Each row is shifted at random along 6 fixed directions that mean nothing.
Known rows, with every way that one mark hangs from another:
[Z [P [C M]]]: [ -74  -61  109   40   30  -69    8   39   88   67  -32  -52   73 -105
   53  107  -86  -29  -98  -55  137   82  -42  170   91  163 -128  -57
 -193  -87  -59   17 -134  -68  -14 -135  -36   38 -218  118  -25   56
  -92   -1  106   76  -85   55  -23  -18  -16   38   65  136 -227   78
  120   13  -31  -67 -129 -164  -24    5   49]
[N [A J Y] [Q C M]]: [ 146   68   64 -105  169   22   63  -65   21  123   59  -76  -57  102
  -35  -73  -33  -86  -95  -64   64   -6  -95  309 -144  115 -143   41
    8   49  -98   96  -81  185 -142 -104  -29   38 -188  165 -122   26
  110  101  -88    6   59   84   96  120   16  -82   26   20 -116    2
   31  125   68 -126 -215   89 -114   67  194]
[A [J Z] [Y F]]: [  13   22 -105  -19 -120  -89  -35  -12  -37  107   -4    2  -82   45
  -11  -45   20  -97    7   32 -117  -95  -73   82    9   57  111  103
  -53    7   19  267  -34   62  -55   10  -61  -37  118   85  -60 -189
   62  -47   -7    3  -48  -13   13 -110  -17   76  -29  -37  120  -64
    3   17    1 -146  -15   -4   47   -5   -5]
[C [M P [R J]] [Y A [F Z]]]: [  22   65  120   82  -45 -186   53  -78  179   48   73  -47 -130  129
  -99  -90 -189  -78   44  103   -1   -5   19  250  108  -36 -101   74
 -291  -91 -110   33 -187 -184   57 -189  130  137 -529  113  -93 -105
  -92 -284  -67  134   35   13 -141  -49  -30 -240   19  -18 -253  -17
  277  171 -136  191 -323  143   33 -134  -78]
[N [A J Y] Q]: [ 282  143  144  192  198  -14   34 -149   67   63   83  -98  146  -30
   -3 -135   -9  -78   95  -11   90   -1  -18  153 -151    2 -176  -45
   69   47   11 -105  -12  130  -94  -55   24   11 -320  132  -88  162
  -29  -47  -85    5  -37  -15  -61  199  111 -158  -26 -108 -112   28
  133   98  -77  113 -228   78 -178 -163  -16]
[Z [P [F Y] [M R]]]: [ -74 -120 -307  225 -282 -138  -85  168  127   83 -174 -298  -41 -125
   73  137   87  -64 -159 -173   -2   10   35   59   56  100   72 -304
 -477  121   24 -102   -4 -173  139   -9  111   83  123 -111  165  134
 -187   62  314  -26 -132  -77 -110  -33 -209  178  -27   14  -64  297
  -45 -235  -30 -130  160 -321   42  209  -28]
[M [R A] Z]: [ -74   57  156  -60  108  149  -37  121 -219 -163   11  113   26  -67
  -12  -22  -86  157   19  176  205  -16  -80 -203    3 -110  -23   95
  104  -45  -10   57   78  -47   73   73   15   24   79  -40   81   68
  -81  -73   53 -129   19   85  -10  -64   -9  -52  -39   18   54  -22
  -70  -18   49  104   71   36    3  -42  -41]
[C M N Q Y]: [-165 -290  -13   50 -239  -17 -121  183  -57  -23 -142  130    3  -68
   86   94   68   52   87  108   88   75   74   93  251  253  191 -127
 -143  -78   63 -149  117   29  115  -77  -13  -90  261 -177  -30   56
  -66  156  235  275   98  -61   -4   -7  128  -38  -15   21  110  -70
   41 -112 -232  -36  -39  -87  147  173 -199]
[Q [C N] [M [Z P]]]: [  -5  -88   41  185  -25  -59  -11   45   90   -7  -41   -6  141  -21
   98   71   62    9   80  109   15   53   78  -76   24   30    5  -45
   27  -30  119 -338  101  -17   87   22    4  -79  -11 -102  139  142
  -16   65   69  -15  -80   33  -25   56  -22  -46   76   -7 -176   31
   43  -12    3  158   56   29   44   54   -4]
[J [A [Y [F M]]] Z]: [-111   -3  191 -363   93  -95 -106 -109 -123   22  144  138  -37  227
  -27   -7 -175   40   26  202  -43    6  -74   69   67   21   18   84
  129 -124  -30  149   -4   24   10  -94 -150 -132 -123  116  -25 -207
   -8  -62 -181  211   11   14  -37 -225  -36   60   18   76  164 -224
  158  213   -7  -27 -160   34  -35 -134  -91]
[Q [A J Y] [C M N]]: [  36 -162 -107  161 -188   29 -136  180 -234  -11 -107  -52   55    1
   22   -3   -4   92   32   96  120   61   94    0  123  228  264  -81
 -290   77   38   -2  142  117  176  -30 -160  -45  198  -18   48  105
   10  147  261   -9  -32  -80  101   66  -26 -121   58  -15  142  -54
  -51 -143  -64  -19   69  -46   51  236  -99]
[R [J [A Y] Z]]: [-171   57   43 -454   80  180   10  110 -248  -81   39  197 -118   84
  -21   68   -8   30 -135  -30   53  -35 -183  -68  -84  109   17  196
   95  -86 -142  416  -23   40  -97    9  -67  -11  295   21   15 -165
  202    0   10   -7   67  116   83 -144   26   65  -59  103  200  -76
 -169   20  119 -254   31  -15  -41   40  139]
[J [A [Y [Z P]]]]: [ -68  -14  -24  -77   46  -79 -211   65   29   48    4  132  186  113
   77   59  173   25   97   27  -41  116  -18   48   32  110   11  -53
  133  -85  115 -192   84  135   47   23  -72 -292  141 -207  207    6
  -27  143  -56   77  -54  -69 -149   58  -48  177  -72   79  201  -85
  -29  -41  -59  -57   56  -19  -64  -51 -143]
[R [P [F Y]]]: [ 110  172   61  170   65   67  188 -130  165  -64   78   20  118 -201
  -40    4   16  -96   81 -127  -87    7   71 -264 -209 -194 -105  132
  181  -94  112  -83   -6  -86  -89  214   61   53  -80   63   33   61
  -56 -198 -111 -123  -13  -23  -51   72  106  -54   29 -107  -84  107
   13  -24   43  140  137   74  -21 -256   21]
[N [A J] [Q [C [Y F Z]] M]]: [  74  -10 -202  155  -13  102  -71  135  -14    0  -92 -168   11   10
   15   31  207   27  -87 -176   58  -10   -7   49 -130  172   80 -140
 -103  229  -50  -88   81  171   64   74   46   54  240 -148   19  157
  109  143  188  -81   21   30   34  184   -9  -45  -40  -11   11  134
 -148 -175   57 -132   78  -57  -75  283   96]
[F M [P [C N [Q A]]] Y Z]: [ 115  -67 -152 -145  -68 -247   92 -186  336  159  -16  -16  -93  257
  -75  -78  126 -122   56   43 -322  102  129   27  134 -188  -62   22
  283  -43  136 -182   57  -33  -38  -37  176 -178 -106  -96  186  -38
   50  153 -309   18 -126  -83 -212  184 -147  174  -54   36  -47 -137
   53   71  -36  129   96  161  -16 -197  -40]
[R [J [A Y] Z] [P C M]]: [-132  -17  167 -284   10 -302 -109 -132  187  187   74   78  -58  262
   15 -137  -35  -64  -17  -31  -69   66 -132  374  313   45 -132   24
 -102 -115  -64 -120 -255 -128  -51 -364    9 -129 -436   83   43 -139
  -59  -41 -165  252  -21   29 -190  -30 -194   32  -90  125 -173 -142
  153  124  -72   77 -345   46  118 -223  -60]
[C N Q [Y A [F M P]]]: [-112  -92   20 -173 -109   49   -9   62  -71   29  -13   53 -187  104
  -79   62 -178  -67  -45   38    5  -26   22  166  127  187  118   44
 -203  -48 -105  253  -35  -59  -17 -125  -32   63   36   68 -172 -184
   27  -34   55  290  132   12   69 -133   82  -45   35   68  113  -98
   74   49 -118 -183 -125  -19   53  164   46]
[N [A Y] [Q [M [P F] R Z]]]: [ 108   59   -7  -42  143   93  -17  -19  -29  -47   58  -64  -56   20
   12    5  -41   15  -20  -15   54  -23   -9    6 -185  -73  -47 -138
  124  104  -16 -102   56   76  -66   56   30   -4  -26  -32    6   50
  -19   54 -114  -70  111  -50   47   65   12   49  -43 -111   75   61
  -24   46   53   15   25   38  -36   60   45]
[C N Q [Y [F M] [Z P]]]: [ -57  -35  241  300   18   30   11   43    6  -46   21   93   89  -18
   38   35    3   -9  166  157  138   46   95  -45  111  120   -4  105
  -30  -72   21 -213   46  -43   48   42  100  -89  -33  -90  -59   88
  -97 -101   40  281    6    9  -39    2  272 -176   43   -1  -46  -67
  117   -2 -210  180 -215  -26   -1  -99  -88]
[F [M [R J]] [P C] Y Z]: [ -67  -19  -67  -99 -144  119   61   95 -183 -129  -82 -118 -313   -6
 -111   13 -203  161 -258  111  162  -11   28 -242  231   12   90   76
 -256  103 -154  405   55  -70  166   92  122  121  174  103   84  -37
   46  -29   64 -109 -130  -40   69  -34 -121   72  -50   12  205  -44
  -59 -168   14  -34  147 -137   48   40    2]
[N [A Y] [Q [M Z]]]: [  31   43   70 -112  179  268  -68   50 -248 -159   40   54   -6  -29
   18   43  -42  125    1   17  138  -33  -14 -146 -183   85   47  -78
  224   79  -29   31  159  222  -20  177  -89  -64  279  -54  -32   61
   97   97  -53  -27  135  -20  156   46  137   65  -36  -91  289  -29
 -110  -38   68  -58   75  -51  -45  109   26]
[P [C Q] F [M [R A J]]]: [-137 -111   41  -87 -131   14    3 -120 -262  -42   -9   13 -173  -59
  -51 -198 -260  145  -98   56  -22 -190  -39   72  224 -170  107   16
 -166   65 -107  309 -139 -104   52 -131 -158  239  -72  279 -324 -185
  -74  -76   25   55  110    0  302 -335  -33  -43   97   -1   81  -65
  -34   27   35  -45 -138 -103  172   48    9]
[N [Q A [C M]]]: [  15 -148  -69   96  -53  163 -173  114 -141  -72 -106  -81  130 -101
    3   44  -21  169  -50    0  121   27   36  -24   15  124  150 -189
  -35  102   12  -63  153  141  160   23  -69   64  236   21   70  172
  -15  115  205  -36   40  -25  113   37  -36  -16   13   10  123   53
  -57 -116    4 -118  106  -85  -58  255  -43]
[M [P C] [R [A [Y Z]] J]]: [ 106    6 -108  205  -97   35  -92   40  -11  -57  -52 -121   82 -104
   33  -88  -46  114  -45    0  126  -39   27  -68  134  -85   66 -137
 -260  117   -9 -102    3 -123  168  -70   86  137 -111  -13  118  136
 -175 -119   99 -187  -66 -128  -53   81 -143  -61  -86 -111   14  137
  -36 -141  -98   80   95   28   46   -8 -103]
[A [Y [F M] Z]]: [  20  141  144   42  125  -13   98 -136   75   35   81  113   53   38
  -33  -84   35  -66  132   85  -95  -32   -5  -50 -104  -48 -115  248
  186 -126   71   42  -14  134  -73  199   11 -128  -12   31  -76  -89
   57 -121 -224   20  -15   52    7  -28  167  -11   76   -8   39  -88
   35   92   16   52 -105   73  -29 -257   24]
[P [C [M Z]]]: [ -31   10   29   -2   89  151  141   -7  -85 -154  -41  180  102 -219
   46   37  180   91   69  -53  -16   31   33 -355 -141  -86  -36  102
  374  -32   85  -19   60  132  -57  280  -83  -16  327 -121 -105   57
  123  109  -29 -227   11   50  153   69  189   61   88    3   48  -23
 -191  -84  143   13  221  -13   52  -54   42]
[J A [Z [P C [F Y]]]]: [ -39  -31 -113 -171  -11  234  -63   66 -345 -261   65  -40    0 -112
   36  208 -122  199 -165  -16   95  -34   54 -470 -133   39  226 -131
   19  111  -98  220  171  -99  103  144 -126  118  346    4   16   26
  -12  -52   98  -96  -19 -122  112 -215    5  103   -9  -68  328   66
 -107  -91   86 -124  335 -197  -79  147   -7]
[C [N [A J] Q]]: [ -13  -24  -78 -256   88 -213   94   52  307  310  -74  -61  -62  149
   27   28  238 -325 -105 -247  -55   83 -233  498 -118  122 -296  -72
  -62  -55  -67  -13 -176    5 -294 -306  120  -60 -179  -77   30   -5
   91  187  112   79  -32  230 -217  121  -66   35  -40  230 -406  118
    6  103   55 -250 -196   37 -100   74  281]
[Z [P [C [N A Q]] F M]]: [ -31   98  -88  -23  145   65  233  -11   87   -2   13   95   12 -119
   42  145  290 -152   27 -339 -161   67   39 -170 -303 -126 -125   55
  378    1   56 -130  -77   11 -280  224  -35  -82  249 -215  -34  -17
  108  217  -83 -156   58   33   98  124  171  213   71   55  -71  114
 -261  -62  227  -73  210  -88   17   -4  217]
[A [J [Z [P [C Q Y] [M R]]]]]: [-120   22 -121 -138  -34  143  107  214 -121   -6  -78    9 -163 -105
   35  160  167  -39 -182 -166   95    7  -96  -94 -112  134    0  118
  -28   50 -106  249  -65  -13 -137   96   55   56  414 -103  -34   -2
  136  184  139 -143   13  103  100   14   18  147  -50   74   11   71
 -246 -102  149 -254  159 -140   20  195  188]
[P [C Q] [F [M R] Y]]: [-162  -98  100   51  -70   78   10   31 -270  -49  -86  107 -111  -93
  -59  -60  -31  119  -44   75   54    8   -7  -90  180  -57   62  142
   48   64   18  213  -29  121   61  131 -130   17  224   95 -140  -69
  -42  114   54   37  -19   26  279 -106  102   93  126  114  205 -130
 -144 -125   36 -121  -23 -143   95   24   -7]
[C [M R] N Q]: [  48   -1  172   18   90  114  279 -108   34  -77   87  211   70 -211
    3   44  -20   -6  211  145  -59    2  134 -200 -112 -236  -43  180
  410 -196  116 -108   62  -29 -160  115    1   14    3  -25 -151   20
   38   13 -153   -6  192   34  134    1  233 -170   85 -114  -76  -87
   48  220  -36  201   56  256    5 -132  -77]
[N A [Q C [M P]]]: [  48   67   72 -179  215  288  -33  -67 -184 -171  107  146   31  -24
  -29   60 -151  154    4  -22  -11  -54   41 -133 -170  -74   81   -3
  457   26  -21   77   93  223  -84  124 -229  -20  137   81  -66 -117
  175   81 -209  -89  212  -66  277   -2  100   74    4  -87  258 -110
  -55   71  136  -66  154  126  -13  137   56]
[Y [F M P]]: [ -59  110  225  383   32    2   40  -48   27  -45  -16   41  134  -97
  -59  -10  -62   10  229  103  -26   19  137 -178   67 -113   28  146
   77  -50  153 -121   20   33  114  250  -74  -75  -65   18   27  -56
  -35 -134  -11   75  -72   25    2   74  105  -35  110  -11   37 -108
  109  -51  -38  248  -24  -48   35 -200 -201]
[Z [P C F [M R]]]: [ -64   92  111  103   91   77  213  -13  -47  -54   28  -27  -27 -225
   16   90  -56  -32  -91 -129   94   11    5 -133 -134  -83 -158   98
  -34  -20  -58   87 -146 -107 -110  129  -25  124  -40   93 -138   24
  -57   -9   27 -115  -18   58  165  -69  113   46  140   42 -152  128
  -70  -15  141  -10    9 -179   11  -46  162]
[M P [R [A Y] J] Z]: [ -37   80  162  -32   45  206 -122  139 -327 -230   50   77 -107  -18
   -6  -59 -336  207  -40  229  304  -96  -54 -174  133  -76   98   34
 -115   28 -120  194   17 -150   97  -36  -17   93  -69  100   75  -68
 -109 -221   -1 -106   64  -76   68 -116  -58  -67 -125 -131  201  -52
    3  -27  -45  145   13   43  123   -6  -98]
[A [Y F [Z P]]]: [  25   98  183  265  112 -150  -27  -58  208  128   37   35  190   42
   31  -54  101 -120  143   59   10   70  -31  139  -11   51 -194  137
    6 -129   91 -200  -62   70  -24   54  101 -187 -207  -22   63   53
 -113 -119 -104  114 -121   43 -166   53  113  -23   40   62 -134   -5
  120   38 -100   97 -239   -5  -80 -272  -12]
[N A [Q C [M P R Z]]]: [ -93  -76  -81 -197   36  339 -225  193 -382 -237  -27   19 -120  -42
   13  133 -205  303 -182   29  196  -75  -21 -150    6   81  256 -195
   85  183 -127  200  161  163   89   67 -192   49  379    9   13  -80
   92  133   80 -109  192  -84  292 -110  -57  137  -76  -55  402  -38
 -142 -116  112 -198  255  -68   75  429   25]
[N [A [J Z] [Y [F P]]] [Q M]]: [ 123   62  -34  -71   87  -29  -28 -111   33   85   83  -83  -74  137
  -43  -41  -45  -71   16  -27 -100  -65  -13  174  -98   -2   32  -58
   86   87  -29   26   -9  104  -97  -44  -31  -31 -110   61  -55  -92
   84   16 -152   74   82  -30   10   36  -20   27  -51  -85   52  -44
   72  123   16  -19  -87   70  -59   30   12]
[C M [Q A] [Y [F Z]]]: [ -22 -183 -150   68 -178  -28   41  146  128   62 -123 -178  -71   45
  -14   36  110  -71  -76  -54   46   43   29  156  -53  191   20  -99
 -317   25  -51  -64   44 -100  128  -42  236  170   81 -103  -48  202
  -74   25  237  113   58   98 -112   59  -23 -157   31   70 -184  159
   -2  -55  -78  -81  -79  -83  -74  168   54]

Rows:
[   0   25 -129 -219   33  -43  114   10  105   94    2 -123  -71   89
    7   55   77 -123 -168 -127   -8   30  -73   52 -166  115 -112  -14
 -203    9  -91  130  -40  -39  -62    2   77   53   16  -40  -34    7
   44   22   35  -31  -55   86  -82   -3  -59   16   47   95  -68  118
  -44   19   71 -203   20  -56 -112   19  189]
[J [A [Y [F M [P [C N]]] Z]]]
[  -7  -60 -152  -20 -141 -126    8  -57  149   19  -68 -122  -99   17
  -37   -6  -62   93  -61  102  -93   13   94  -95  231 -177   43  -75
  -46   29   47  -19   64 -104  134   -4  109    3  -51    9  132  -47
  -41   38  -57 -109 -124  -68 -121   31 -232  128  -41    7   -1  -42
   72  -23    2  131  183  -12   60  -47 -127]
[F [M R] [P C] Z]
[-147  -87   -6  -84   14   92    8  228  -39   60 -144 -172  -38   27
   41  130   27  -56 -181 -141  190   97  -78  101 -125  229 -115 -118
 -364   41  -79  -40  -49  -17   64  -15   38   59  100  -80  103  189
   25  183  248  -37  -34  190   33   85 -130   80  101  174 -179  155
 -129  -91  136 -192   10 -206  -41  242  220]
[Q A [M [P C]]]
[   7 -102 -121 -177  -68  -17  -61   77 -104   59  -33    5   10  121
  -13   20    7  -12  -67   11  -42   21  -48   73    2   72  109   16
  -33    3  -22  134   43   30  -14 -161 -113  -10   87   56   57  -39
  108  115  115  -61  -29   44   37  -69 -108  -36   31  102  -40  -53
  -57   36   83 -149   85   81  -30  203  125]
[Q [A [J Z]] [C N]]
[-135  -10  140  106  -26  126  -70  118 -113  -98  -70   32    4  -81
   42  -57  -13  125   -7  -63  189    4  -15 -107  189   81   28    1
 -131   49  -53  -90  -61  -91   76   -7   30   29   79  -26   18   98
  -20  -35  116   37   30   42   50   75  -16  -48  -71   -3   12  -17
 -111 -178  -26  120  -53 -125  145   -7  -46]
[R J [P [C [Q A]] [M Z]]]
[-184  151  238 -191  232   18  197  120   28   57   24  116  -61  117
   -8   71  217 -167  -95 -186  136  135 -201   90 -162  121 -322  297
   22  -99 -158   57 -230  -68 -177  -10  145  -19  -28 -113   32   43
  114   40   50   52  -41  303  -83  105   97  -43   31  266 -292   42
 -148   23  144  -90 -246  -69 -117 -128  274]
[R [J A [Z [P [C [Y F]] M]]]]
[ -25   56 -142  195  -12   -4 -195  125  -31   33  -62 -133   71   55
   18   14  111   45  -30 -102   34  -18    0    4   38  164   42  -98
 -306  123  -87   16  -43  -22   66  -33   27  -27   69 -106   45   46
   20  -73  108   17 -107    8  -98  -13  -63   25  -60   53   24   66
  -61 -112  -26  -37    6 -168  -75  115   19]
[Y [A J] [Z [P C F]]]
[ -93 -124  347  576  -79 -171 -140  -52 -180  -62  -90  -15  181  -85
   48 -185  -87  172  239  304  200   51   94 -122  398  -55   15  -70
 -214   55  114 -286   58  -21  303  -26  -88 -100 -239   76  -24  133
 -255 -122  221  214 -271    6  -43  -34  137 -182  150   37  -55 -152
  196 -131 -183  436 -305 -238  108 -252 -304]
[P [C N] [F M Z]]
[   6 -155 -251  -93 -207 -158  -11   90   47  -64   -8  -76 -165   14
   55  115  -32  -14  -45   31  -20    1   64   26   65   45  160 -263
 -274   25  -51  -52   77 -198   42 -158   48   55  -59 -149  -17  -24
  -93  -22  159   34   60 -151 -143 -115  -40  -79  -53  -83  -68  118
  103  -16 -108   69  112   -1  121  178  -91]
[C [M R [Z [P F]]] [N A] Y]
[ -75  -67   -6 -261    4   16   -7   63   91   83  -30   77  -83  148
   -9   30   89  -95  -44  -15  -42   25  -66  223  -64  164 -100   54
   24  -92  -26   -4  -28   32  -53  -74  116   -1   92  -86  -58   29
   64  119  -63  144  117  115  -29   12    5   43   -9  104  -58  -13
  -45   87  -12 -189 -108   49  -44  113  140]
[C [Q [M Z]] [Y A]]
[ 197  113  164  234   15   -5  -70 -189  -83  -62   78   38  187  -52
  -69 -143 -170   44  203  193  -46  -50  113 -131   46  -50   28   64
   78  -52  106   48   71   97  111   49 -122  -21 -189  174  -27   35
  -15 -211 -134   43 -123 -132    6  -11   88 -105   12 -166  159 -139
  183   52 -163  175  -72  104  -87 -226 -222]
[F [Y [A J]]]
[  66  -27 -177 -237   86 -138   11  -23  278  150   -9   -3  -49  170
  -36   -3  228 -118  -87 -198 -160   73 -109  348 -131  -26 -134  -67
  232   27  -22 -107  -63  124 -154 -132   86  -15  -86 -100    8  -24
   65  184  -78  -53  103   69 -103  131  -79   39  -41  142 -202   74
  -44   70   99 -188  -28  170  -74  127  183]
[N A [Q [C [M R Z] [Y F]]]]
[ 226  -26 -221   14    3  -88 -111 -157  157   68   61 -124  103   95
   15  -18   55   13   53  -54 -240  -66   86  106  -60  -93  129 -228
  234  131   74 -225   95   80   -9 -112  -60  -14 -111    0   61   14
   76   80 -139  -45   42 -130  -41   86 -152   28  -89 -139  -19   17
   77  105   11   52  117  169  -76  124  -73]
[N [A [J [Z P]]] [Q C M]]
[  32  -82 -159   -2 -200 -185   56 -211  -42   52   -9 -182 -136  -55
  -16 -201 -121   23  -96  -16 -146 -167    5   46   98 -210   58 -121
 -279  123  -32  130 -108 -158   61 -113  -58  240 -175  201 -257  -76
 -131  -84   24  -84  -34  -65  105 -250 -124  -20  100  -78  -75   85
   23   24   54   17  -37 -100  138  -20    6]
[P C F [M [R [A [J Z] Y]]]]
[  81  131  104 -254  119  -58  157 -171  105   81  123   74   18   85
  -43 -103  -85 -148  -24  -10  -92  -63 -136  180 -123  -52 -198  185
   45 -169  -62  244 -138  -45 -153 -152   -2   88 -317  221  -77 -108
  107 -165 -143    4  -10   97  -42  -66   -9 -130   13   20 -166   -5
   92  223   17  -59 -195  180 -133 -212  120]
[R [J [A Y]]]
[ -45   94   67  131  -32  -10   26    9   63  -29   19   60   32 -118
  -42  -36  -35   24   46   33    4  -16  -40  -59   92 -217  -35  136
   11  -81   43    3  -56 -122   18   -1   79   31 -123   51  128  -40
  -91 -167   25  -81  -11   26  -71  -33  -64  -75  -56   -9  -81   19
   14  -14  -13  142   24  103   41 -148  -85]
[M [R J [P [F Z]]]]
[ 153   -6  -48  220  -28  -24   -5 -122   72  -91   75  -76   95  -33
   19  -19  -11    5  118   68  -49  -78  100 -102  -67  -48   76 -143
  -39   64   18 -211  139  -20   79   17   80   41  -99  -84  -69   81
  -50 -185   28   64   18 -115  -78  -66  161 -211    6 -176  -33   81
  138   20 -140  168  -15   96  -39  -21  -78]
[C [N A [Q [M R]]] [Y F Z]]
[ -44   12   47 -246   31  188    2  -30 -169 -122  105  177  -40 -135
  -38   48 -232  152  -62   93   35  -45  -17 -158   66 -127   92  130
  186 -102  -34  261   15    8  -70   18 -122   17   93  146  -69 -160
   -6  -44 -140  -98  151  -84  199 -209   19   52  -18  -38  218 -112
  -36   78   32  -91  176  142   74   20    5]
[M [R [P [C N [Q [A [Y Z]]]]]]]
[ -69  130  101   -8   89   47  125   81  -46   16   14   49  -43  -76
   17   83   72  -68  -12  -36   71   15  -69  -75 -104    5 -110  195
   72  -57  -35  115  -96  -31 -148   75   25  -27   88  -18    4  -17
   95   44    8  -80  -37  122   14   18   45   51  -19   37 -107  -11
  -63   41  107   -1    3  -41  -17  -43   75]
[A [J [Z [P [M R]]]]]
[ -34  -12  151  230  -38 -154  -99  -23  102   64  -48  -53   62  -17
   27  -50 -144  -68   20   57   73   30  -31  159  115  -23 -121  -80
 -212  -49   44  -78 -104  -83   49 -114    3   -8 -343  154   69  -26
 -192 -145   39   99 -135  -34  -97  -52  -37   26   28   22 -121   21
  206  -12 -111   71 -188  -91   47 -127  -66]
[M [P [F Y]]]
[  85  205   90 -131  139   50  139 -102  163   -1  148   40   44   17
  -30  -41  -43  -92  -17 -110  -12  -16  -58  -20 -123  -35 -151  168
   15 -130  -67   57 -108 -133 -129  -40   98   58 -252   98   40  -13
   55 -237 -157  -30   35   39 -121   61  -15 -150  -78  -56 -128   54
   44  101    0   78  -60  173  -80 -242   70]
[R [J [A [Y Z]]] P]
[ 100  165  103  390   15  -90  153   29  111  138  -42 -118   -9   -5
   -6 -104  138 -188  111    7   80   25   -2   42  -83   55 -158  185
 -169   29   53  -38  -84   27  -26  144  135  -38 -101  -10    1   86
   -8  -52   43  -37 -171  110  -99  244   74  -96   37  -31 -161   25
   21  -47  -20  138 -193  -43  -28 -207    4]
[A J [Y [F [M P] Z]]]
